[147 136 123 105 125  60] : <55>
[137 152 147 119 109 143] : <85>
[105 123 147 126  60 136] : <20>
[153 130  94 130 104 160] : <26>
[ 94 130 160 154 130 104] : <4>
[ 94 160 103 130 154 130] : <89>
[ 94 159 118 113 139 158] : <196>
[104 130 160  94 131 154] : <63>
[ 93 133 134 128 108 135] : <36>
[ 89 147 140 157 139 120] : <83>
order: [154 130  94 160 103 130] | <89>
order: [ 94 104 130 130 154 160] | <4>
order: [130 160 130 153  94 104] | <26>
order: [ 60 105 123 125 136 147] | <55>
order: [130  94 160 104 154 131] | <63>
order: [135 108 128 134 133  93] | <36>

[110 199 208 108]  <217>
[140  59 162  68]  <219>
[105 114  73 123]  <210>
[101 129 124 151]  <51>
[143 136 102 147]  <6>
[ 98 115  88 134]  <114>
[ 79 190  87 143]  <109>
[165  92 144  73]  <86>
[101 104 149 164]  <165>
[100 173  84 163]  <106>
[ 75 178 104  69]  <176>
[ 68 162 140  60]  <211>
order: [104  69 178  75] | <176>
order: [162 140  60  68] | <211>
order: [ 59  68 162 140] | <219>

[133 153 146 121 167 135  89 136 109 133 128  79 106 127 156 122 143] = <80>
[145 125 164 117 126 126 172 119 122  87 133 143 168 144  72 122 167] = <22>
[108 138 118 122 158 115 162 109 131 151 111  59  67  95 158 184 164] = <130>
[128 133 156 106 153 127 133 146 122 109 136  79 143 122 167  89 135] = <144>
[106 122 147 123 176 123 182 129 137 113  87 136 195 131 115 128 105] = <7>
order: [156  79 153 136 133 109 133 167 135 143 122 146 122  89 128 127 106] | <144>
order: [122 109 128 133 146 153 106 135  89 156 136  79 122 127 143 133 167] | <144>
order: [ 87 105 106 113 115 122 123 123 128 129 131 136 137 147 176 182 195] | <7>

[ 93 129  93 129 151 137 180 150 181 219 202 208 188] = <13>
[180  93 181 137 129 188  93 209 150 202 219 151 129] = <9>
[181 179 150 151  93 129 137 188 202 219 129 208  93] = <115>
order: [202 150 181  93 137 129 129  93 151 209 188 219 180] | <9>
order: [188 208 202 219 181 150 180 137 151 129  93 129  93] | <13>
order: [ 93  93 129 129 137 150 151 180 181 188 202 208 219] | <13>
order: [129 219 137 208 180 188 129  93  93 202 151 150 181] | <13>
order: [202 151 181 137 188  93 208  93 219 180 129 129 150] | <13>
order: [188  93 129  93 129 151 137 180 150 181 219 202 208] | <13>
order: [151  93 129 137 188 202 219 129 208  93 181 179 150] | <115>

[157 117 134  65  85  76 137 128  90 145  46 168 140 181  77 166  73 126
 152 147 177 162 173 114 142 119  98  99 150  94 122 111 140 160 114 138
 113 132 166  70  99 155 175 120 178 144 153 121  89 156 103 134 127 137
 155 130  98 107  90  83 109] : <107>
[102 185 143 124 146 178 113 113 148 145 120 131  82 155  99 154 115  81
 138 163 121 148 105 128 161 131 118 175  85 200  73 108 131 176 137  99
 121 135 101 127  68 178 105 190 103 153 110 167 116  68 151 137 110 128
 129 159 125  86 113  81 106] : <98>
[153  82 131 101 103  99 148 151 143  73 155 135 175 178 108 102 116 129
 200 125 120 138  86  68  81 124 105 131 137  85 128 137  68 127 154 118
 189 111 148 105 145 176 113  99 185 113 167 146 121 128 110 159 131 163
 161  81 106 178 115 113 121] : <90>
[131 103  81  86  99  85 124 127 128 145  68 146 121 161  81 153  68 163
 137 131 176 110 113 159 110 102 106 138 148 143 178 113 189 151 105  73
 178 131 135  82 113 167 121 118 200 148 154 125 108 175 116 101 128 120
 155 185 129  99 105 115 137] : <168>
[ 96 110 136 146  45 132 182 186 127 125 183 129 127 166 137 101  60 106
 158 150 174 165 149  86 204 168  84 110 150 105 136 130 150  86 146  64
 103 135 154 124 148 120  54 121 212 129 189 129 150 135 140 109  51 132
 199  85 104  82  66 161  66] : <146>
[129 161 199 132 158 105  60 150 184 129 165  96 146  54 132  66 124 120
 148  84  45 189 127 104 101 110 166  66  86  86 106 136 137 103 149 186
 127 182 129 174 136 168  85  51 135 135 125 154 150  64 109 110 204  82
 150 121 130 146 150 212 140] : <116>
[150 109 142  52  90 142  75 125  84 167  72 127 176 147  95 145 108 111
 175 188 152  83 165  79  77 131  75 114 139 141 117  90 143 185 113 154
 162 160 156  56 180 154 181 183 162 188 180  99  97 123 122 146  70 106
 136 120 155  78 116  89 144] : <19>
order: [121 113 115 178 106  81 161 163 131 159 110 128 121 146 167 113 185  99
 113 176 145 105 148 111 189 118 154 127  68 137 128  85 137 131 105 124
  81  68  86 138 120 125 200 129 116 102 108 178 175 135 155  73 143 151
 148  99 103 101 131  82 153] | <90>
order: [ 68  68  73  81  81  82  85  86  99  99 101 102 103 105 105 106 108 110
 110 113 113 113 115 116 118 120 121 121 124 125 127 128 128 129 131 131
 131 135 137 137 138 143 145 146 148 148 151 153 154 155 159 161 163 167
 175 176 178 178 185 189 200] | <168>
order: [137 115 105  99 129 185 155 120 128 101 116 175 108 125 154 148 200 118
 121 167 113  82 135 131 178  73 105 151 189 113 178 143 148 138 106 102
 110 159 113 110 176 131 137 163  68 153  81 161 121 146  68 145 128 127
 124  85  99  86  81 103 131] | <168>
order: [ 46  65  70  73  76  77  83  85  89  90  90  94  98  98  99  99 103 107
 109 111 113 114 114 117 119 120 121 122 126 127 128 130 132 134 134 137
 137 138 140 140 142 144 145 147 150 152 153 155 155 156 157 160 162 166
 166 168 173 175 177 178 181] | <107>
order: [135 140 109  51 132 199  85 104  82  66 161  66  96 110 136 146  45 132
 182 186 127 125 183 129 127 166 137 101  60 106 158 150 174 165 149  86
 204 168  84 110 150 105 136 130 150  86 146  64 103 135 154 124 148 120
  54 121 212 129 189 129 150] | <146>

[209 112  74  90] : <101>
[166 163 142  62] : <68>
[ 66 175 144  81] : <104>
[209 111  74  90] : <133>
[ 82  66 144 175] : <71>
[142 174 172  84] : <119>
order: [ 90 209 111  74] | <133>
order: [ 90 112  74 209] | <101>
order: [ 81 144 175  66] | <104>

[132 155 108 144 151 114 161 130 127 150 105 121 162 138 170 130 125 149
 198 126 167 143 169 142  95 108 131 154 148 190 151] -> <124>
[168 141 173 205 182 143 146 142 165 162 141  86 121 138 150 127 189 193
  96 129 152 168 144 120 118 136 163 153 164 189 169] -> <25>
[114 125 162 170  96 198 167 143 108 130 108 154 161 148 126 127 105 132
 151 138 121 149 169 190 155 150 131 144 142 151 130] -> <155>
[158 145 163 147 155 162 151 152 151 152 165 153 144 145 139 153 153 151
 132 152 143 148 147 152 188 179 162 145 147 110 149] -> <131>
[147 153 152 132 139 164 165 153 162 153 156 148 145 153 151 145 145 147
 144 158 151 143 155 151 152 136 152 167 152 155 143] -> <145>
[151 152 143 148 144 153 151 145 163 153 158 165 152 147 152 152 136 147
 143 153 152 155 167 145 132 156 145 151 162 155 139] -> <175>
[144 161 150 167 198 114 127 131 126 155 149 132 108 151 154 131  96 169
 142 148 125 105 130 151 143 138 170 190 121 162 108] -> <56>
[158 145 163 147 155 162 151 152 151 152 165 153 144 145 139 153 153 151
 132 152 143 148 147 155 167 156 152 145 153 136 143] -> <157>
order: [143 136 153 145 152 156 167 155 147 148 143 152 132 151 153 153 139 145
 144 153 165 152 151 152 151 162 155 147 163 145 158] | <157>
order: [151 190 148 154 131 108  95 142 169 143 167 126 198 149 125 130 170 138
 162 121 105 150 127 130 161 114 151 144 108 155 132] | <124>
order: [198 143 131 114 169 190 108 142 125 150 138 154 132  96 144 151 121 127
 155 161 151 170 108 105 130 149 162 131 148 167 126] | <56>
order: [ 96 105 108 108 114 121 125 126 127 130 130 131 132 138 142 143 144 148
 149 150 151 151 154 155 161 162 167 169 170 190 198] | <155>
order: [169 189 164 153 163 136 118 120 144 168 152 129  96 193 189 127 150 138
 121  86 141 162 165 142 146 143 182 205 173 141 168] | <25>

[ 45 190 200  49 209] : <82>
[196 204 205  49  50] : <162>
[200  50  53 205 197] : <62>
[207 206 207  50  52] : <73>
[204 204 204  53  51] : <120>
[201 203 204  55  51] : <59>
[189 200 209  45  49] : <33>
[201  50  53 197 205] : <192>
[197 204 201  53  50] : <118>
[208 207 208  51  51] : <79>
order: [201  53 197 205  50] | <192>
order: [207  52  50 207 206] | <73>
order: [ 50  53 197 201 204] | <118>
order: [ 50  53 201 204 197] | <118>
order: [205 201  50  53 197] | <192>
order: [ 45  49 189 200 209] | <33>

[111 186 176 165 167 132 124 148 138 192]  <66>
[192 138 176 186 167 124 165 111 132 147]  <18>
[152 155 154 159 151 162 155 159 162 160]  <173>
[155 156 154 157 154 159 154 159 160 157]  <122>
[182 124 162 173 154 109 150  98 120 132]  <54>
[146 156 152 161 145 169 155 159 165 165]  <183>
[112 177 134 124 141 195 147 206 184 170]  <139>
[195 134 175 184 167 116 163 105 126 141]  <148>
[195 126 167 175 105 116 141 134 183 163]  <34>
order: [176 186 167 124 165 111 132 147 192 138] | <18>
order: [184 147 134 177 206 124 170 141 112 195] | <139>
order: [109 173 120 150 182 124 154 162 132  98] | <54>
order: [141 126 105 163 116 167 184 175 134 195] | <148>
order: [195 184 116 134 126 105 163 141 167 175] | <148>

[149 103 151 166] = <136>
[147 108 148 160] = <149>
[174  97 169 192] = <23>
[151  95 156 182] = <129>
[115 154 110  97] = <74>
[174 211 121 103] = <141>
[151  95 156 173] = <14>
[ 96 163  94  73] = <96>
[ 94  73  97 163] = <177>
order: [151 156 182  95] | <129>
order: [ 97 115 154 110] | <74>
order: [ 73 163  94  96] | <96>

[142 171 141  49] -> <21>
[142 171 142  49] -> <15>
[165 139 104 135] -> <92>
order: [ 49 142 171 141] | <21>
order: [ 49 142 171 142] | <15>

[132 131 122 101 134 138 122 122 156 129 126 123 129 118  97 126 165 133
 108 129 113 124 132] -> <134>
[134 136 123 129 128 131 126 122 133 126 126 128 132 130 131 131 129 125
 130 130 129 123 131] -> <72>
[128 132 126 129 127 128 131 126 128 128 130 127 130 130 130 130 127 130
 128 129 128 126 128] -> <39>
[183 194  94 131 132 148 118  90 161 100 111 131 169 147 147 153 131  96
 139 148 141  94 143] -> <40>
[131 141 161  94 131 147 169 147 131 148  94  96 118 183 153 194 100  90
 143 147 111 132 139] -> <76>
order: [147 132  90  96 141  94 143 131 161 148 118  94 194 183 153 111 131 169
 100 139 131 148 147] | <40>
order: [126 126 126 127 127 127 128 128 128 128 128 128 128 129 129 130 130 130
 130 130 130 131 132] | <39>
order: [143  94 141 148 139  96 131 153 147 147 169 131 111 100 161  90 118 148
 132 131  94 194 183] | <40>

[118 127 127 134 138 126 131 138 117 133 118 124 125 117 133 139 126 130
 125 135 125 122 128 133 119 123 136] : <57>
[117 130 126 118 123 118 125 119 136 125 138 127 134 117 139 138 125 124
 133 127 135 122 126 133 127 133 131] : <87>
[131 110 138 122 142 134 100  93 112 117 119 135 131 146 102 129  99 131
 146 136 131 147 130 122 126 135 121] : <37>
[174 137 143 118 186 144 150 121 172 119  98  89 107 153 106 175  84 147
 130 130 146 173 112  85 128 136 177] : <61>
[142 121 129 165 139 120 121 131 123 114 134 150 120 131 168 159 123 146
 102 154 116 115 130 126 144 121 117] : <138>
[118 135 124 106 119 117 135 119 184  92 139 111 145  91 162 152 146 102
 138 165 156 117 126 147 143 138 152] : <95>
[132 123 136 118 117 132 117 126 129  99 140 137 140 125 136 121 123 109
 125 132 134 146 121 143 116 144 142] : <110>
order: [138 118 130 123 133 134 139 138 125 135 118 125 126 122 127 127 133 119
 126 136 125 124 128 117 117 133 131] | <57>
order: [118 123 118 125 119 136 125 138 127 134 117 139 138 125 124 133 127 135
 122 126 133 127 133 131 117 130 126] | <87>

